Each row was made from one small tree. The marks that hang from a mark follow it in brackets, in the order of their numbers. Every link used is in the known rows. Write each row's tree.
Known rows
Z894{Z32 Z305 Z432 Z654 Z804}: [-418 -408  204    5  -53  179  372 -182 -535 -117  178  326 -332  252
  -13   91  -86   79 -354   12  161  354 -194 -119   18 -263  273  119
 -227  156 -157 -211  115  345   63 -308  132  317  153  642  246 -127
   25  247  211 -144  -28 -297  -64   40 -104  -99   95  109  491  -91
  637  207 -222   81  -11]
Z32{Z432 Z763 Z771 Z833}: [  78  132  114    3  163  202  345   88  -49   68  -52   42  -98  -17
  113 -540  -69   34 -252   39  120   37  286  182   34   53   36   54
 -155  154 -237 -183  -65  130  290 -248  181  317  418   63  345  197
 -260 -406  282   60  -13 -174 -222   76 -219   61  498   26  163 -246
  356   87 -103  -48 -129]
Z279{Z192{Z305 Z654 Z763{Z771} Z883} Z804}: [ 220  215   -6  -87   13   -2  427   69   37 -255  -14   26 -160   24
  303 -220 -122  240 -222  194  204  396  244 -103  107    8 -358  364
  -27   76  -91 -423  130  218  132 -420 -325 -294  286  144 -248  155
   90 -255  170 -151  -91 -114 -103   -1 -318    4  -74  122 -122 -266
 -108  211 -255  279  127]
Z894{Z37 Z432{Z32 Z305} Z654}: [-226 -209  313  100  -75  130  209  123 -350   27  -11  256 -140   70
  -56   -3    6  -31 -267   27   86  472 -164 -169  -73  -50  151  127
 -125  223  -76 -201  268  199  131 -285 -129   77  148  286  171  -27
  -31  -56  241 -378  -63 -228  -56  102  -89 -149   49   66  298  -68
  233  203 -326  197   76]
Z804{Z279 Z621{Z883}}: [  33    8  262  -92  114  113  -60   98  -45   72  -82  139   46 -177
   23 -212  -78   23    5    5 -171  126  205  125   41  184  162  -41
 -235  160  -56  -85   62  168  -69 -180  -61 -242   44  -45 -153   86
  -75  159  103  114  217 -160 -171  -33 -119  108 -149  206   47  -92
  114  170 -157  379  136]
Z192{Z763 Z883{Z804 Z894{Z432}}}: [ -60   31   78  -26   -4 -100  351  -25   18   56  149  116   59   44
  205  -58 -161  -36 -218  102   36    9  129 -133    5 -126 -232  -12
 -102  185   37 -416   67  213   99 -305 -124   44  301 -116    0   13
  158 -249   -2  -59   -8 -174  -71  201 -230 -178   15  258   94  -56
   83  188 -190  -99 -212]
Z305{Z804{Z621 Z894{Z654}}}: [-142 -108  264   18  128   72  -73 -119 -115  -47   -1  189   16   17
   37  -23  -47   83   11 -160   61   92 -177   60  139  124  272  -56
 -199  130  -68  -88   65  237 -132 -235   52  117  128   57 -115   44
   51  299   37   61   56 -190  -66   20  -75  -49 -117  268  102 -132
  227  238 -318  226   96]
Z771{Z32{Z654 Z763 Z833{Z432{Z305} Z621}}}: [ 131 -145  201  103   13  375  439  375   49  -30 -178  205 -273  147
   73 -484  -46  168 -352 -105  221  -71   30  148  121  306   35  242
  -37  234 -420 -275 -158   58  403 -222  -68   48  365  125  130  129
 -248 -458  113 -188  -55 -233   86  237 -244   -4  224  120   27 -106
  156  -37 -284  231  -24]
Z305{Z432 Z804{Z279 Z621 Z894{Z654}}}: [ -14 -121  258  100  202   45 -118  -94 -122   -7  -52  239    8  -12
   94   38  -62   96    7 -242    4  210 -231   21  301   -4  333 -146
 -221  190 -123 -157  123  217 -243 -173   87  -43   81 -139 -299  -78
  133  432   88   21   98 -181 -103  -20   90  -50 -125  325   22 -201
  199  285 -345  212  102]
Z192{Z654 Z763 Z883 Z894{Z804}}: [  78   25  151  -61   30  -98  300  -53 -118   24    1  116 -228  146
  227 -105 -249  302 -377 -101  233  113  281  -77   80   82 -140  223
 -297   55   79 -431   75  291  174 -431 -243 -381  171   28   16  257
  -33 -214  119 -157 -116  -71    1   69 -297 -359  -91  140  122  -80
   84   86 -188  101  210]
Z771{Z32{Z654} Z37{Z192}}: [-183  155  227  -48  -90  157  117  291   22  -55   17  174    3   19
   56 -119   49    3 -108  -16  109  111  287  462  218  265  243  216
 -181  170 -248  -30   28  199  146 -120   84   49  229  170   80   64
 -178 -117   21 -251  117 -152  -88  192 -264  -40  -10  135   69   65
  214  101   -9  247  154]
Z763{Z305 Z771{Z37{Z192{Z883}}}}: [ -20  337   84 -164  -42  -38  223   70  131 -199  -24  282   34  -47
   96   68 -147   59  -92   78   20  481  403  162   67  256 -153  217
 -180  134  -69 -230  100  109   54 -142 -191 -191  318  269 -147  -61
   26 -118   93 -206  -52 -175   93   69 -274  -37  -38  -86   77   52
  123   96 -293  271  113]
Z621{Z883{Z804 Z894}}: [ -46  -18   78  -71  -28   18  181  -26   43   80   16   52  203  -42
   65 -115 -109 -128  -49  147 -111   59  105   49  -16   73 -133 -108
 -103  239  -10 -135  112  173   13 -123  -99   67  237  -65  -18   71
    7 -132 -140   96  165 -159 -200  191 -175   40   47  275  -45   39
  105   73 -173  244 -353]
Z432{Z32{Z654 Z771{Z37{Z192 Z305{Z804}}}}}: [ -12  207  156  -46   83   63  191  413   13  -58 -149  320   80  -21
  -19 -184   47   91 -144   55  171  375  278  214  146   23  125  237
 -216  184 -170 -260  172  187  157 -157   96   27  236  257  185   26
 -203 -213  140   28  -49 -156 -193  234 -134  -86   28  -57  -24  -99
  113  101 -115  329  -84]
Z883{Z894{Z37{Z192}}}: [ -76   90  123   -1   -9  -45  249   81  -79   67  -10   13    8    3
   45   33   -4  -42   74   31   50  237  247   95  222  -67  175   50
 -113  207   43  -46   59  274   30 -150  -51  238  240  331  139   29
  -28   64   18  -24  120 -164 -141  180 -314  -11   14  -37  132   76
  158  152 -127  180 -145]
Z37{Z192{Z894{Z32}}}: [ -56   35  254  -71   10  -67  214   -4 -107  -39 -122   62  -82  -36
   -8  -48  -16   46   31   34  170   90  315  148  141   62  184  139
 -244  116  -10 -138   65  231  100 -281  -66  -21  200  395  116   84
  -22  111    3  -14  141 -159 -146   64 -260   15  -20   55  210   48
  246   73  -99  190   46]
Z32{Z654 Z763{Z305 Z771{Z37}}}: [ -31  242  130  -99   52  130  192  145   35 -171  -72  247   -1   98
  113 -125  -99  156 -186  -48  115  206  425  166  -10  302  -92  153
 -146  124 -317 -165  -32  -19  129  -18  -27   44  411   79   44  -43
 -111 -289  223 -258 -219 -228  141   95 -335  -20  258   48   63    1
  222  104 -274   84    2]
Z771{Z32{Z763 Z833} Z37{Z192 Z894}}: [-137  192  196 -101  -14  -10  284  233  114   54   27  121  -63   20
   -9 -138   86   42 -361  -29   48  207  598  445  157  275  355  304
 -173  191 -288 -116  -61  248  188 -249   96   85  328  277  232  109
 -272 -203   94 -207  218 -146 -129  298 -195   21  107   74   95   79
  316  143  -53  292   -4]
Z894{Z305 Z432{Z32} Z804}: [-173 -272  242   -3  -22  190  215   26 -326  -46  158  220 -198  197
  -42   30  -34   68 -252  126   97  499  -52  -82  -32  -81   72  135
 -135  152  -72 -256  202  200   63 -220    7   45   78  357  288   -3
   -5   -1  147  -80   -2 -270  -63   61  -32  -46   15  132  337  -84
  352  226  -94  108   57]
Z763{Z305{Z894} Z771{Z37}}: [ -96  284  134 -173   19  -31   -4  -56   92 -158 -112  173  108  154
   -7  187 -117   26  -15    7  113  379   12   55   -1  254 -157  112
  -50  111 -160  -73   28  -13  -72  -14  -87  -49  373   70 -152  -94
  -88  -38   70 -295  -47 -189  264   91 -125   69  150   34   78   92
  286  196 -322  230  -50]
Z833{Z432{Z305} Z621{Z883{Z894{Z37}}}}: [ 202 -134  102   90  -63  243  313  227   16  -65  -86  146  -50   94
   18 -163 -139   23 -144  -13  -12  230 -240  -56   41  -31  -75  115
   51  422 -108 -175   -1  156  141 -218 -292   32  205  222  -52   62
 -144  -98   35 -148   74 -225  121  284 -248  -35   39   51   47   21
  116   57 -396  390 -196]
Z192{Z305{Z894{Z432}}}: [-103    9  141   21   20 -137  149  -90  -44  189   12  107  -12  137
  -39    7   36  -43    7   35  115  261 -240 -170   81  -60  -69   85
  -56  150    2 -113   43  182  -21 -249  -85   38  222  126   13  -68
 -101  103  134 -116   49 -112  103   57   10  -60   94   71   83  -65
  307  234 -161  128 -109]
Z763{Z305{Z804{Z894}}}: [  20  -45  197   -9   85    7  -51  -92    7  -29  -51  216   53   71
   48    3  -57   43  105    2   37  264 -105   40  101  224   17  -32
  -48  127  -45 -121   66   40 -108 -120  -27  -94  200  -35  -86  -37
   -1   84    1   53   31 -157   -4  -17 -107   48   43  132   19   -8
  120  121 -291  187   59]
Z37{Z305{Z894{Z654 Z804}}}: [-209 -118   85  -67  -41  -94  171  -87 -238   69 -241  224  -75  200
 -116   11  -47   45  -78  -77  182  309 -194 -228   19  -27  110   93
 -250   94    5 -113  106  377  -20 -167   23   84  209  367   65  -73
 -199  162  123  -23   16 -137   11   63  -26 -124   27  -32   91  -73
  384  123 -371  379 -200]
Z833{Z432{Z32{Z763 Z771} Z305{Z804}}}: [ 281  -16  157   74  104  198  234  351    8    8 -138  159   68   32
   38 -382  -77    0 -241  104  268  426 -175  -47  -15  -12 -117  120
  -52  236 -203 -335  124  -21  222 -181  -68   -3  335  -77  159  123
 -116 -372  225  -62 -176 -146  -73  215   38  112  307  134  -36 -175
  104   -1 -339  126 -133]
Z37{Z192{Z654 Z883} Z305{Z894{Z32}}}: [ -23  -20   91 -120  -75 -234  338  -59  -65  155 -221  213  -96  -40
    7  -67  -12   77    2  -64  194  266  294 -128  236  -78   26  237
 -323    8  -15 -294  161  421  125 -315 -125 -186  236  445  -55  -50
 -129  117   80   99   29  -93 -106  101   -8 -161 -111 -107   41    8
  105  132 -258  436 -100]
Z804{Z279{Z192} Z894{Z37}}: [ 103    2  268   97  113  188    7   25 -205 -171   89    3  -96  -75
  136  -93   69    2   53  -63  -63  260  254  195   84   80  262   71
  -56  191  -57  -96   40  287 -112 -189   39   53   89   71  -60  107
  -26  238   84   14  307 -202 -219 -104 -309   99  -16  131  140 -101
   67  229 -205  183  290]
Z305{Z432 Z804{Z621{Z883}} Z894}: [  33    4   95   -6   91 -125  -89 -139  101   98 -171  121  174   54
  -39   -2  -31  -24   53 -151   25  368 -529  -15  294  -79  -29  -70
  -83  238 -181  132  176  173 -208  -88   -4  -30  172  -70 -219 -121
  -16  235   35   21  205 -203   -9  200  306  107   70  213 -116 -110
  293  211 -271  261 -223]
Z305{Z894{Z37 Z432 Z654 Z804{Z279 Z621}}}: [-273 -146  244   33  164   84  116 -140 -472   15  -24  263 -190  209
  -21  118 -120   42 -235 -304   45  331 -178  -53  110 -200  317  -18
 -288  174 -131 -166   85  410 -132 -227  117  214  121  313   67  -71
  -59  425  275 -144   55 -254   17   73 -151  -96  -90   57  355 -211
  586  367 -318  160   88]
Z833{Z432{Z32{Z763{Z305} Z771{Z37}}} Z621}: [ 308  148  196   12  -33  351  254  399   56 -208  -52  241  -14  159
   81 -240 -178  114 -233   85  180  271  -17  163 -110  117  -97  269
  -46  290 -377 -344 -111  -56  257 -140  -79  -21  362  103  114  141
 -183 -308  225 -244 -144 -217  240  177 -336   62  243   93  160    5
  181   74 -250  127   30]
Z305{Z432 Z804 Z894{Z32{Z654} Z37}}: [-127 -114  114  141   63  -65  142 -150 -188   25 -171  120  -33  216
   15  115   31   51  -29 -243  311  273 -444  -32  414 -255   87  -31
  -64  175 -319   66  116  227  -16  -70  136  282  299  180   93 -189
  -48  186  142 -127   69 -284  -44  193  124   46  341   58  115  -97
  368  192 -167  -56 -161]
Z894{Z37{Z192{Z763}} Z305 Z432 Z804}: [-159 -181  140   42   62   61  426   50 -339  -96  229  249 -343  285
   66   36  -26  157 -389    5  118  505   81  -65  191 -393  237  247
 -142  243  -64 -239   65  399   33 -355   30  275  160  640  297 -121
    1  125  265 -190    2 -264  -15  208 -219 -185  -19 -146  389  -55
  436  259 -141   42   36]
Z833{Z432{Z32{Z763}}}: [ 245  -26  220   78  -65  202  192  272   -7   -6  -48    9   62   48
   10 -269  -18   32  -75  124  218  224   56   53   -9   86  -11  117
 -113  189 -189 -200   17   79  197 -129  -85  -52  253    1  133  121
 -127 -176  188 -110  -19 -160  -18   80 -167  113  206  215   92  -25
   77   52 -146   54    2]
Z894{Z32{Z771} Z305{Z432 Z804} Z654}: [-261 -201  130   57   41   65  319 -158 -304  -78   58  260 -163  150
   73   72  -95   71 -220   16  278  407 -484 -168  268 -390  210   66
 -146  207 -233 -130  135  225   32 -236  181  392  281  380   67 -180
   71  173  205  -86  -40 -220 -136   95  185    7  313  140  253 -101
  484  151 -257   92 -215]
Z432{Z305{Z804{Z279{Z192 Z883}} Z894{Z654}}}: [  37    9  171  -10  163  -40  109  106 -241  -65 -242  204    9   21
   22   51   26  -83   26  -87  121  550 -338 -197  168   47   87  125
  -30  119 -197  -67  233  255 -125 -169 -103 -168  229   77 -279   39
   80   67  -41   31  113 -127 -348   67  -16  153  -54   96 -157 -315
   99  134 -523  399 -130]
Z771{Z37{Z192{Z305{Z432} Z883} Z894}}: [ -26  184  -12  -20  -73 -285  270  116  179  140   31  232   38  -14
   56   85   25   53 -122  -14   -7  466  208   39  302  -30   50  261
 -183  261    8 -215  134  343   86 -340 -217 -268  168  248  -60  -39
  -49   57   99 -171  131  -79  -32  160   20 -287  -62  -38  -61  -47
   94  201 -153  247   17]
Z192{Z305{Z432{Z32{Z833}}} Z654 Z883 Z894}: [ 143   41  224  113  -18 -136  376  -89    7  207  -48  206 -230   39
  178  -32 -134  282 -346   14  150  296  227  -93  225  159 -194  246
 -268  119   14 -453  204  174  284 -427 -376 -474  177  -42  -60  223
  -19 -289   93 -181  -59  -90 -131   32  -33 -328   25  173   19 -120
  -64  142 -111  168  134]
Z192{Z763{Z305 Z771} Z894{Z37 Z432 Z654}}: [-170  125  269   -7   63  -22  400 -110 -238 -262    4  299 -259  261
   80  150 -233  217 -369  -66  199  288   93 -166  -15  -79   26  228
 -158  230 -117 -372   32  152   64 -338 -191  143  320  363   -4 -151
   15  -29  335 -537 -222 -209  254   76 -454 -216   76    5  383   28
  423  217 -395  105   31]
Z804{Z894{Z32 Z305 Z432 Z654}}: [-348 -399  335   72  -46  188  235 -251 -411 -129  268  303 -279  108
    0   52    5   56 -210  -20   82  177  -81 -112    1 -161  370  112
 -173  170 -152 -235   99  313    7 -352  110  368  124  433   99 -145
   42  339  136 -104   59 -278  -46    4  -64 -102   43  222  455  -20
  514  299 -280  136   57]
Z883{Z804{Z279{Z192} Z621} Z894}: [  22  108  122 -104  199  111   81   96  -50  -65  -51   42  131  -83
  203  -65  -76 -100  126   18 -130    2  329  203  117   68   59 -103
 -147  158  -39 -235   48  216  -69 -119  -23  -12  202  -47 -164  169
  188   66 -137  226  180 -220 -340   46 -347   97 -166  307  -32 -160
  -28  240 -185  156 -108]
Z804{Z279{Z883{Z894{Z37{Z192} Z305}}} Z621}: [ -74    5  290  -82  178   81  255  133 -316  -18  -15  223 -172  -40
   92  146 -104   85   63  -28 -113  344  436   -5  340 -122  389  112
 -257  182  -83 -176   77  385  -19 -208 -101  142  119  432   25   76
   47  245    8  221  128 -227 -383  119 -296   41 -283    8  176 -130
  121  368 -200  341  -14]
Z763{Z771{Z32{Z833{Z621}}}}: [ -61  102  231 -105   23  201  271   84   93 -195  -88    6 -210   55
   23 -109 -105  156 -185   57  167   65  104  201   68  387  -10  144
   -8  124 -237 -171 -124   12  119 -177  -33   90  316  247   -1   91
 -102 -195   18 -188  116 -237  158   57 -212  183   88  157  169   32
  189   68 -105  344   41]
Z771{Z32{Z432} Z37{Z192}}: [ -14  227  185  -67  -72  230   86  261   64  -69   16  136   73   37
   55 -160    5  -71 -116   44   72  207  177  553  204  176  192  163
 -180  231 -270  -63   34  211  143 -165   82   40  266  179   54  130
 -224 -122   89 -258  124 -154 -143  173 -204    6   46  131  120  -13
  281  164   13  219  147]
Z771{Z32{Z432{Z305{Z894}} Z654 Z763} Z37}: [  24  127  164    5   14  242   85  230   23  104 -166  268   23  152
   57 -341   33  -43 -315 -202  183   89   49  282   75  244   11  170
 -154  182 -481 -135   62  136  258 -105   39  105  414 -136  128  124
 -336 -423  175 -309 -119 -218  -59  335   33  -71  299  147  -30 -144
  338  186 -250  155  -32]

Write each row's tree
[-267 -354  157  -11   28  153  258   76 -358  -18 -110  327 -226  123
   -1 -220  -43   25 -246  -63  112  199    9  -19  -17   -4   82   41
 -156  130 -149 -239  182  148  173 -239   53   47  162  305  310  -43
  -47  -80  135 -106  -73 -300  -75   87 -138 -112  148   64  239 -209
  398  106 -249   28   59] : Z894{Z32{Z654} Z432{Z305} Z804}
[-164    4  126   15   45 -116   66 -133  -85   87  -90   74   93  155
  -57  116    6  -17    0  -98  275  264 -470 -143  178  -13   57    0
  -93   94  -91   27   83  230 -106 -138   33  115  287  117  -94  -66
  -25  146   59  -74   32 -109    0  125   42   22  101  110   35  -43
  316  117 -297  218 -221] : Z305{Z804 Z894{Z654}}
[-248  -52  166 -124  -12  135  221   76 -297 -186   -8  294 -142  105
   -3 -127 -135   46 -308   74   58  354   87  159 -122 -183  143  160
 -232  227 -121 -231   48  238  107 -256  254  238  214  439  312  -21
 -270   30  275 -135   57 -237  -11   75 -159  -79  220   59  346 -112
  551  199 -164  102   44] : Z894{Z32{Z771{Z37{Z305}}} Z432 Z804}
[  75  -85  150  -18  140  139   21  207   56  -46 -185  162   80   72
   27 -152 -106   51   32  -34  112  254 -331   25  201   73    2    7
  -89  218  -56 -114   39   77   53 -198 -124 -167  197   47 -131   56
  -43    4   85  -25  -38 -161   14  108  -31   -7  -10  157  -33 -170
   76  111 -362  193   25] : Z833{Z432{Z305{Z804{Z621}}}}
[ -33  227  188  -91    5 -121  370 -122  -38 -173 -104  322 -165   86
  146   47 -290  232 -300   -3  227  180  233 -230  -52  190 -181  240
 -242   89  -22 -473   73  127  139 -339 -356 -205  327  131 -181  -13
   93 -201  181 -315 -245 -142  152   13 -348 -196  -21   49  171   -1
  162   74 -439  221   67] : Z192{Z763{Z305 Z771} Z883 Z894{Z654}}
[-185 -360  244   58   17  182  305 -238 -333  -72  181  257 -169  100
  109  -80  -25   56 -310  -23  103   46  157  -92  -24  -96  235   37
 -270  136 -253 -321   34  346   76 -285   86  417  290  296  140  -17
   84  142   65   61  -19 -285 -195   98  -47  -45  123  259  281  -29
  343  212 -330   97 -127] : Z883{Z804{Z894{Z32{Z763} Z305 Z654}}}
[ -91   44  144  -40  -38  -40  192   59 -100   73 -145   65  -11   34
    9   20  -48   41   76   59   28  203  180  -72   87  -57   98   53
 -148  202   92  -85   23  279   62 -142  -61  180  225  292  110    1
 -206   10  118    1   81 -152 -101   83 -230  -82   68    4  109   65
   91  175 -201  271 -170] : Z883{Z894{Z37{Z305}}}
[ -86 -149   79  -89  162   25  210  210 -226  -48  -61  196 -133   50
  -12 -122   46  -60 -160  -65  -73  484  201  -10  -16    4  176  145
  -43  204  -15 -312  205  262  -21 -290  -36 -246   53  275   98    7
  -14   44  108  -42  156 -182 -169   29 -182  -67  -88   34   72 -253
  259  179 -331  290   49] : Z37{Z894{Z432{Z305} Z804{Z279{Z192}}}}
[ -82  238  154 -182   -9   28   58  146   85 -210 -109   92   60    4
  -11   10  -65  130  -45  104   62  323  275   93  -27  185  -24  158
 -157  156  -28 -101   -1  129    8 -112  -35  -42  263  244  -79  -27
 -207  -59  166 -195   23 -149  113    8 -152  -44   59   61   66   51
  124  159 -231  336   12] : Z763{Z771{Z37{Z305}}}
[ -54   59   95   24  -62 -116  332  -60  -10  198  125  178  -30  -15
  116  -21  -96  -20  -85  111    6  211   64 -150   44  -36 -179   73
 -120  190  118 -315   85  206  109 -309 -216  -15  212   60   -6   28
   14  -90   95  -27  -14 -122  -49   76 -148 -166   15  148   75  -85
  138  189 -162   83  -84] : Z192{Z305 Z883{Z894{Z432}}}
[   2 -201  185   -8  104  197  301  -39 -399  -31 -186  230 -301  231
  122 -151 -206  183 -384 -192  187  240  166  117  117  -47   57  117
 -314  171 -135 -358  169  292  277 -388 -137  -88  209  383  262  256
 -196 -127  214 -214 -172 -230 -164  105 -255 -288  118    7  298 -202
  336  172 -243  126  182] : Z192{Z654 Z894{Z32{Z432{Z305}} Z37 Z804}}
[  20  -48  209  112  101  -22  278   90  -68  -13  -55  259 -105  158
    8   86   56  188 -112  -75  269  407   18  -19  431 -101  104  204
 -188  201 -168 -238  275  225   90 -191  -98  -58  154  288   82  -70
  101  -38   23  -22  -44 -213 -192  234   55 -149  -38   66   35  -69
  160  136 -124  196 -137] : Z37{Z192{Z894{Z305{Z432{Z32{Z654}} Z804}}}}
[ -65   -1  219 -117  206   89  -23   81  -67   39  -97   70   99  -75
  111 -101 -115    2   69    2  -83  -23  240  104  106  143   85 -156
 -263   94  -17 -211    7  185  -38 -159   -5 -151  156  -64  -96  120
   60  101    7  154  120 -162 -190  -49 -188   26 -156  250   55 -129
   13  209 -135  165   69] : Z883{Z804{Z279 Z621}}
[ -32 -166  267 -107   73  111  135   81 -409  -89 -167  150 -142  -17
   42  -45 -154   48  -34   64   49  290  171   44   46   95  190   -8
 -231   58 -153 -167   88  195   15 -163   38 -149  113  190  120  145
  -38  131   37  130  160 -210 -325 -107 -230  212   13  168  192 -225
  219  120 -124  147  180] : Z894{Z32 Z804{Z279{Z883}}}
[  84  114  -10   66  -50 -323  262  -92  118  255 -107  177   11    8
   48   15   26  -26   51  -17  123  439 -149 -194  341 -113 -136  142
 -156  163   29 -147  177  307    7 -243 -221 -136  236  138 -142 -109
   36  115   51  -28   92  -95  -20  126  187 -116   17  -70 -114  -92
  119  148 -229  210 -135] : Z37{Z192{Z305{Z432 Z894} Z883}}
[ 196  159  112   28   39 -183  158   34  126   61 -156  156    8  161
   34   61  -30  119 -167  109  288  413 -170 -285  110  -45 -224  129
  -24  133 -137 -358  172  -20  -19 -183 -286 -156  292 -124 -131  -96
   84  -77  137 -300 -134 -203  184  146  215   21  139  121  -48  -67
   60  251 -197  139 -135] : Z192{Z305{Z432{Z32} Z894} Z763{Z771}}
[-317   12  268  -34   56  171  324 -136 -365 -213   23  276 -288  158
   79  -41 -229  172 -587  -53  185  125  173  266  -81   70  244  195
 -313  171 -172 -245   -3  236  221 -352  176  273  305  355  302  226
 -182 -105  139 -236   45 -239 -118  133 -360 -109  281  126  434 -118
  657  109 -198   49  105] : Z192{Z894{Z32{Z771{Z37} Z833} Z654 Z804}}
[-296  -49  164  -23   54   72  211  -88 -232    7  -12  130   36   89
  121   95 -168  -25  -76  -78  -11   -6   42   21  118  -80  161 -111
 -256  208  -41 -148   41  342   36 -194  -34  372  266  219   51   84
   78  111    7  -34    8 -237 -153  163 -329 -131  -52  212  197  -45
  209  268 -264  117 -184] : Z883{Z804{Z621} Z894{Z37 Z654}}
[  43  131  107  -73  -34 -200  150  -86   58  119 -135  241  -12   98
   91   -7 -123   48  -53   24  161  202  -53 -248   39  111 -213  142
  -95   38  -35 -238   52  120   58 -220 -231 -245  311  -77 -120  -49
    0 -144   92 -110  -52 -139  103   84  -81  -50   69  -16   41    8
   85  133 -315  111   -3] : Z192{Z763{Z305{Z894}} Z883}
[ -41  -95  315   11  234  173  -73  -52 -181  -50   21  113   -5  -54
  143  -60  -99   42   -6 -137 -161    5  315  160  103  101  230 -153
 -257  170  -35 -250    5  290 -100 -210   32   66  100  -58  -39  123
   23  270   30  129  191 -233 -173  -34 -223  -24 -173  237  159 -125
   61  335 -211  150  227] : Z883{Z804{Z279 Z621 Z894{Z37}}}
[-228 -307  230   38   10  246  289   90 -366  -45  130  303 -245  224
  -24  -66   -3  122 -284   24  138  346   55  -60   22  -46   96  154
 -161  131 -162 -299  211  218  155 -200   40   96   79  345  360  -26
  -23  -92  154  -53  -85 -300  -90   88 -122 -133   40  105  309 -146
  359  204  -79   69   44] : Z894{Z305 Z432{Z32{Z654}} Z804}
[-320  -20  272  -43 -107   29  137  168 -154  -33  127  203   37   99
 -118  132   43   -4 -262    0   69  329   71   60  -77   53  277  205
 -140  217 -146 -217  167  236   79 -291  -11  -29  122  247  150   -4
 -100   21  166 -379   62 -170   30  145 -180 -190  -24  209  281   14
  346  282 -157  213   34] : Z771{Z37{Z894{Z432{Z32} Z654}}}
